Here is a tiny trained network, its code and every weight. The questions are about switching its units off for an input and a target symbol, where a switched-off unit gives its printed mean instead of its output.

import numpy as np


def w(rows, s, z=0):
    codes = np.array(rows[::2]) - 128.0
    scale = np.full(codes.shape[1], s)
    scale[-1] = z or s
    return codes * scale


def f(y):
    return y / 2 * (1 + np.tanh(0.7978845608 * (y + 0.044715 * y**3)))


def softmax(a):
    e = np.exp(a - a.max(-1, keepdims=True))
    return e / e.sum(-1, keepdims=True)


def log_softmax(a):
    a = a - a.max(-1, keepdims=True)
    return a - np.log(np.exp(a).sum(-1, keepdims=True))


def net(x, mask):
    ids = ['αβδλμξπστφψω'.index(c) for c in x.split()]
    T = len(ids)
    res = E[ids] + P[:T]
    r = res
    for j in range(2):
        rows = slice(3 * j, 3 * j + 3)
        q, k, v = (r @ M[0][rows].T for M in (Q, K, V))
        z = softmax(np.where(np.tri(T) > 0, q @ k.T / 3**0.5, -1e9)) @ v
        o = O[0][rows]
        res = res + np.where(mask[j], z, o[:, -1]) @ o[:, :-1]
    y = f(res @ A[0][:, :-1].T + A[0][:, -1])
    res = res + np.where(mask[2:26], y, B[0][:, -1]) @ B[0][:, :-1]
    return log_softmax(res[-1] @ U[:, :-1].T + U[:, -1])


Q, K, V, O, A, B = {}, {}, {}, {}, {}, {}
E = w([
[165,88,177,110,153,145],'α',
[150,105,142,108,139,112],'β',
[145,109,150,111,135,114],'δ',
[148,105,142,109,135,106],'λ',
[129,94,132,114,117,78],'μ',
[190,3,153,87,106,110],'ξ',
[126,146,143,114,156,125],'π',
[131,122,80,71,146,82],'σ',
[64,172,144,138,183,126],'τ',
[68,121,149,162,87,80],'φ',
[129,160,189,172,109,134],'ψ',
[20,157,87,135,118,63],'ω',
],0.018)
P = w([
[161,7,88,150,179,117],'0',
[116,100,156,75,154,125],'1',
[121,200,111,103,88,255],'2',
[171,152,134,123,174,72],'3',
[59,136,215,59,119,80],'4',
[141,222,87,129,104,150],'5',
[181,215,130,148,172,49],'6',
[31,170,231,98,107,59],'7',
[116,172,74,185,103,157],'8',
[170,233,118,197,187,31],'9',
[39,101,226,207,129,84],'10',
[152,144,102,193,97,177],'11',
],0.016)
Q[0] = w([
[139,140,168,84,54,125],'head 1',
[147,153,34,128,63,192],'head 1',
[65,126,133,63,59,196],'head 1',
[183,147,57,101,45,121],'head 2',
[158,145,74,206,166,136],'head 2',
[89,148,106,71,4,198],'head 2',
],0.011)
K[0] = w([
[185,144,123,88,90,104],'head 1',
[129,110,151,17,143,131],'head 1',
[101,230,209,34,60,86],'head 1',
[122,97,142,43,176,155],'head 2',
[107,69,142,135,171,159],'head 2',
[90,184,246,21,91,114],'head 2',
],0.011)
V[0] = w([
[71,164,122,157,150,112],'head 1',
[208,130,162,115,43,101],'head 1',
[65,114,94,159,3,51],'head 1',
[135,153,255,127,157,195],'head 2',
[108,115,162,159,85,104],'head 2',
[118,162,92,10,150,109],'head 2',
],0.013)
O[0] = w([
[165,177,84,8,195,129,3],'head 1',
[173,95,125,254,62,147,143],'head 1',
[104,94,5,63,22,113,47],'head 1',
[188,99,162,99,126,189,73],'head 2',
[141,106,127,131,45,121,127],'head 2',
[49,65,63,170,211,201,141],'head 2',
],0.0096,0.006)
A[0] = w([
[157,183,55,134,36,163,161],'neuron 1',
[168,110,190,126,133,100,164],'neuron 2',
[95,114,82,90,157,118,10],'neuron 3',
[77,67,212,113,175,49,89],'neuron 4',
[229,115,73,77,155,181,148],'neuron 5',
[129,102,79,136,144,64,139],'neuron 6',
[162,102,91,138,91,112,107],'neuron 7',
[114,58,142,110,178,144,145],'neuron 8',
[156,146,91,84,110,254,77],'neuron 9',
[147,57,9,130,103,149,70],'neuron 10',
[132,155,220,206,184,137,128],'neuron 11',
[206,127,163,124,144,105,82],'neuron 12',
[135,207,49,93,137,166,185],'neuron 13',
[114,105,169,79,128,99,119],'neuron 14',
[143,206,179,115,78,137,133],'neuron 15',
[98,84,74,166,199,153,134],'neuron 16',
[70,192,98,151,89,102,168],'neuron 17',
[125,92,107,132,71,149,50],'neuron 18',
[205,151,100,235,80,160,80],'neuron 19',
[149,119,95,98,219,43,213],'neuron 20',
[132,101,180,189,112,79,160],'neuron 21',
[76,102,191,122,67,172,127],'neuron 22',
[73,162,208,205,131,123,109],'neuron 23',
[133,81,92,161,89,224,78],'neuron 24',
],0.0094,0.011)
B[0] = w([
[155,37,70,129,155,152,149],'neuron 1',
[97,164,146,132,139,135,201],'neuron 2',
[193,197,103,98,156,32,137],'neuron 3',
[129,145,65,129,195,104,221],'neuron 4',
[56,142,97,135,40,161,141],'neuron 5',
[108,231,97,156,124,202,157],'neuron 6',
[114,92,184,98,153,173,149],'neuron 7',
[139,189,147,172,91,63,175],'neuron 8',
[96,64,49,199,183,79,138],'neuron 9',
[157,192,199,150,143,92,148],'neuron 10',
[145,96,71,79,54,100,251],'neuron 11',
[120,79,97,71,157,113,147],'neuron 12',
[156,131,156,147,62,73,155],'neuron 13',
[77,137,97,157,114,82,157],'neuron 14',
[132,60,168,140,156,115,146],'neuron 15',
[160,60,152,81,74,147,158],'neuron 16',
[151,94,177,114,141,166,169],'neuron 17',
[220,139,174,93,141,59,141],'neuron 18',
[1,97,133,83,173,134,216],'neuron 19',
[110,115,150,83,126,247,211],'neuron 20',
[173,208,137,129,127,126,253],'neuron 21',
[75,157,120,182,128,77,176],'neuron 22',
[166,91,90,106,139,131,225],'neuron 23',
[163,202,109,50,145,132,174],'neuron 24',
],0.0075,0.019)
U = w([
[190,84,90,98,162,83,28],'α',
[168,141,91,131,146,115,85],'β',
[164,136,100,127,146,111,72],'δ',
[156,139,102,131,142,114,85],'λ',
[152,191,159,163,108,168,254],'μ',
[96,146,104,175,145,39,137],'ξ',
[146,114,100,126,160,106,88],'π',
[104,58,25,155,149,163,244],'σ',
[82,106,145,98,189,92,37],'τ',
[138,75,115,95,76,138,214],'φ',
[159,131,253,109,106,119,146],'ψ',
[129,161,77,102,103,102,10],'ω',
],0.0077,0.0055)

Each question gives the input, a string of symbols that net reads in full, and the target symbol t.
The units are the heads (3 rows each of Q, K, V and O) and the neurons (one row each of A and B). Each row of codes is followed by its name. A weight is (code - 128) times the scale printed after its matrix; where a second scale follows, it is the last column's (O, A, B and U).
mask holds one flag per unit, heads first, then neurons. A switched-off unit (its flag False) gives its mean, the last column of its rows in O or B, instead of its output. The means were averaged over made-up inputs and are rounded, as every weight is.
A unit's drop is (log p(t) with every unit on - log p(t) with that unit switched off) / (log p(t) with every unit on - log p(t) with every unit switched off).
The circuit of an input: a set's keep is (log p(t) with only the set's units on - log p(t) with every unit switched off) / (log p(t) with every unit on - log p(t) with every unit switched off). Starting from the 12 units with the biggest drops (on a tie, the unit counted first), units are removed one at a time, each time the one whose removal leaves the highest keep (on an exact tie, the one counted first), for as long as the keep stays at least 0.8.
units of the circuit, in order: the units of the circuit, biggest drop first
unit that matters most: the unit with the biggest drop
top k neurons: the k neurons with the biggest drops, biggest first
which heads matter: for each layer, one digit per head in row order, 1 if its drop is at least 0.15 and else 0, layers parted by /
input ξ ξ ξ μ μ φ ξ μ, target φ: units of the circuit, in order => [head 1; neuron 4]
input α β ω μ ξ τ ξ ξ, target τ: units of the circuit, in order => [head 1; neuron 11]
input μ φ τ ω δ ξ α ξ α ψ λ, target ψ: which heads matter => 11
input ξ ξ τ, target σ: top 2 neurons => [neuron 9; neuron 21]
input ξ ξ ξ ξ τ τ ξ σ τ ψ μ, target ψ: units of the circuit, in order => [head 2]
input ω ξ ξ φ ω, target ω: which heads matter => 10
input σ τ τ μ, target σ: which heads matter => 01
input ξ λ α σ, target ξ: which heads matter => 11
input τ τ φ ψ τ ξ, target σ: which heads matter => 11
input μ ξ ξ ξ μ λ, target σ: top 3 neurons => [neuron 19; neuron 1; neuron 8]
input φ τ α α μ τ ξ β, target τ: units of the circuit, in order => [head 1; neuron 21]
input ξ ξ β ξ ω τ ξ, target ξ: units of the circuit, in order => [head 1; neuron 20]
input τ π τ λ α, target τ: units of the circuit, in order => [head 1; neuron 4]
input τ ξ ξ ω, target τ: units of the circuit, in order => [head 1]
input φ τ ω ξ ξ, target ω: units of the circuit, in order => [head 1; neuron 3; neuron 5]
input λ ξ ξ ξ ξ ξ τ τ, target τ: top 2 neurons => [neuron 21; neuron 20]
input μ ξ ξ ω τ, target ω: which heads matter => 10
input ξ ξ ξ ξ ξ μ ξ ξ ω ξ ξ τ, target σ: units of the circuit, in order => [head 1; neuron 1]
input σ ξ ξ ξ ξ ξ ξ β ξ σ, target σ: units of the circuit, in order => [head 2; neuron 20]
input σ σ λ ξ ω β, target σ: units of the circuit, in order => [head 2]
input ξ τ ξ τ α ω, target σ: which heads matter => 01
input ξ τ σ ξ ξ, target σ: which heads matter => 01
input α ξ ξ φ σ τ τ, target α: which heads matter => 10
input ξ ξ φ μ α, target φ: which heads matter => 11
input τ λ τ ξ τ π τ ξ ξ β, target τ: which heads matter => 10
input ξ τ μ τ ξ α, target σ: units of the circuit, in order => [head 2; neuron 21]
input τ τ ψ α ξ μ, target σ: unit that matters most => neuron 1
input λ ξ μ ξ ξ α σ σ ξ α φ, target φ: which heads matter => 11
input σ ξ α ξ ξ, target ξ: which heads matter => 00
input τ τ ξ δ, target τ: which heads matter => 10
